Here is a tiny trained network, its code and every weight. The questions are about switching its units off for an input and a class, where a switched-off unit gives its printed mean instead of its output.

import numpy as np


def w(rows, s, z=0):
    codes = np.array(rows[::2]) - 128.0
    scale = np.full(codes.shape[1], s)
    scale[-1] = z or s
    return codes * scale


def f(y):
    return np.maximum(y, 0)


def log_softmax(a):
    a = a - a.max(-1, keepdims=True)
    return a - np.log(np.exp(a).sum(-1, keepdims=True))


def net(x, mask):
    res = np.array(x, float).reshape(1, 8) / 4 @ E
    y = f(res @ A[0][:, :-1].T + A[0][:, -1])
    res = res + np.where(mask, y, B[0][:, -1]) @ B[0][:, :-1]
    return log_softmax(res[-1] @ U[:, :-1].T + U[:, -1])


A, B = {}, {}
E = w([
[128,129,128,128,129],'x0',
[118,10,118,100,170],'x1',
[1,144,160,117,117],'x2',
[129,127,128,129,126],'x3',
[104,182,29,113,225],'x4',
[129,128,127,127,128],'x5',
[146,161,184,13,160],'x6',
[125,120,58,78,49],'x7',
],0.0051)
A[0] = w([
[145,138,158,69,134,81],'n0',
[124,130,113,118,123,255],'n1',
[104,107,87,221,109,55],'n2',
[121,130,41,61,27,91],'n3',
[154,91,207,134,47,33],'n4',
[105,10,112,85,166,61],'n5',
[139,150,151,57,146,82],'n6',
[133,151,196,195,202,119],'n7',
[236,123,109,141,134,43],'n8',
[139,249,137,145,84,60],'n9',
[51,129,144,123,126,56],'n10',
[166,128,117,130,128,77],'n11',
[131,148,119,144,112,116],'n12',
[111,106,103,193,114,63],'n13',
[54,128,144,118,119,60],'n14',
[117,173,57,112,191,69],'n15',
[124,121,115,156,121,90],'n16',
[110,154,63,119,183,57],'n17',
[36,131,139,119,111,61],'n18',
[135,151,159,62,140,64],'n19',
[208,112,106,123,135,78],'n20',
[136,149,162,60,139,63],'n21',
],0.014,0.0092)
B[0] = w([
[113,103,64,123,136,146],'n0',
[245,171,145,48,40,254],'n1',
[115,114,11,108,133,156],'n2',
[114,63,175,104,252,182],'n3',
[78,43,168,177,42,159],'n4',
[163,189,136,253,168,167],'n5',
[115,114,46,142,131,155],'n6',
[142,70,168,78,208,184],'n7',
[35,201,150,89,136,146],'n8',
[151,189,132,246,151,170],'n9',
[75,179,147,100,129,143],'n10',
[98,157,140,113,125,131],'n11',
[146,139,118,141,135,138],'n12',
[112,110,46,117,130,144],'n13',
[80,175,151,100,124,143],'n14',
[80,58,165,165,72,170],'n15',
[122,126,95,121,130,132],'n16',
[89,67,162,156,65,155],'n17',
[70,189,147,88,130,152],'n18',
[113,117,49,122,121,147],'n19',
[70,190,130,94,130,145],'n20',
[113,112,48,120,124,147],'n21',
],0.037,0.0094)
U = w([
[75,56,163,170,45,95],'0',
[44,223,147,75,122,64],'1',
[131,106,2,117,130,65],'2',
[165,183,139,250,164,121],'3',
[170,134,137,95,102,255],'4',
[142,65,169,91,221,41],'5',
[166,135,132,95,92,199],'6',
[165,142,137,99,98,205],'7',
],0.0071,0.0068)

Each question gives the input, the list of numbers given to net, and the class t.
The units are the neurons (one row each of A and B). Each row of codes is followed by its name. A weight is (code - 128) times the scale printed after its matrix; where a second scale follows, it is the last column's (A, B and U).
mask holds one flag per neuron, in row order. A switched-off neuron (its flag False) gives its mean, the last column of its row in B, instead of its output. The means were averaged over made-up inputs and are rounded, as every weight is.
A unit's drop is (log p(t) with every unit on - log p(t) with that unit switched off) / (log p(t) with every unit on - log p(t) with every unit switched off).
The circuit of an input: a set's keep is (log p(t) with only the set's units on - log p(t) with every unit switched off) / (log p(t) with every unit on - log p(t) with every unit switched off). Starting from the 12 units with the biggest drops (on a tie, the unit counted first), units are removed one at a time, each time the one whose removal leaves the highest keep (on an exact tie, the one counted first), for as long as the keep stays at least 0.8.
circuit, biggest first: the units of the circuit, biggest drop first
most important unit: the unit with the biggest drop
k most important neurons: the k neurons with the biggest drops, biggest first
drop of u: that unit's drop, to one decimal
input [7,4,0,3,2,-2,-7,-2], class 2: circuit, biggest first -> [n2]
input [-7,2,8,8,-3,-1,8,4], class 1: 2 most important neurons -> [n18 n14]
input [5,-6,-8,-1,7,8,-8,6], class 1: 2 most important neurons -> [n8 n20]
input [-1,-6,3,-2,1,3,1,5], class 3: 2 most important neurons -> [n9 n7]
input [3,2,-6,-1,4,-8,-8,1], class 2: 2 most important neurons -> [n2 n13]
input [-1,-2,6,3,1,6,1,3], class 1: circuit, biggest first -> [n18 n14]
input [-5,8,5,4,-8,4,-3,-7], class 0: 3 most important neurons -> [n4 n9 n3]
input [2,7,7,-3,-1,-4,1,-3], class 1: circuit, biggest first -> [n18 n10]
input [-3,-6,-1,7,-5,3,4,7], class 5: 2 most important neurons -> [n3 n5]
input [-6,-7,0,2,-7,-5,1,8], class 5: 2 most important neurons -> [n3 n5]
input [3,5,1,1,-5,1,-2,6], class 5: 2 most important neurons -> [n3 n9]
input [-7,-1,-3,-2,-2,6,-1,-8], class 5: 2 most important neurons -> [n7 n1]
input [2,2,-5,-5,-4,-5,-7,-6], class 2: 3 most important neurons -> [n2 n13 n3]
input [6,-2,-6,3,-2,-7,3,-8], class 5: most important unit -> n7
input [-4,4,3,3,3,0,6,-8], class 5: 3 most important neurons -> [n7 n2 n1]
input [1,3,-2,4,0,6,6,8], class 5: drop of n3 -> 1.9
input [-2,7,-5,2,-8,2,8,-7], class 0: drop of n2 -> 0.1
input [2,3,7,7,-2,-6,-6,2], class 1: drop of n18 -> 0.4
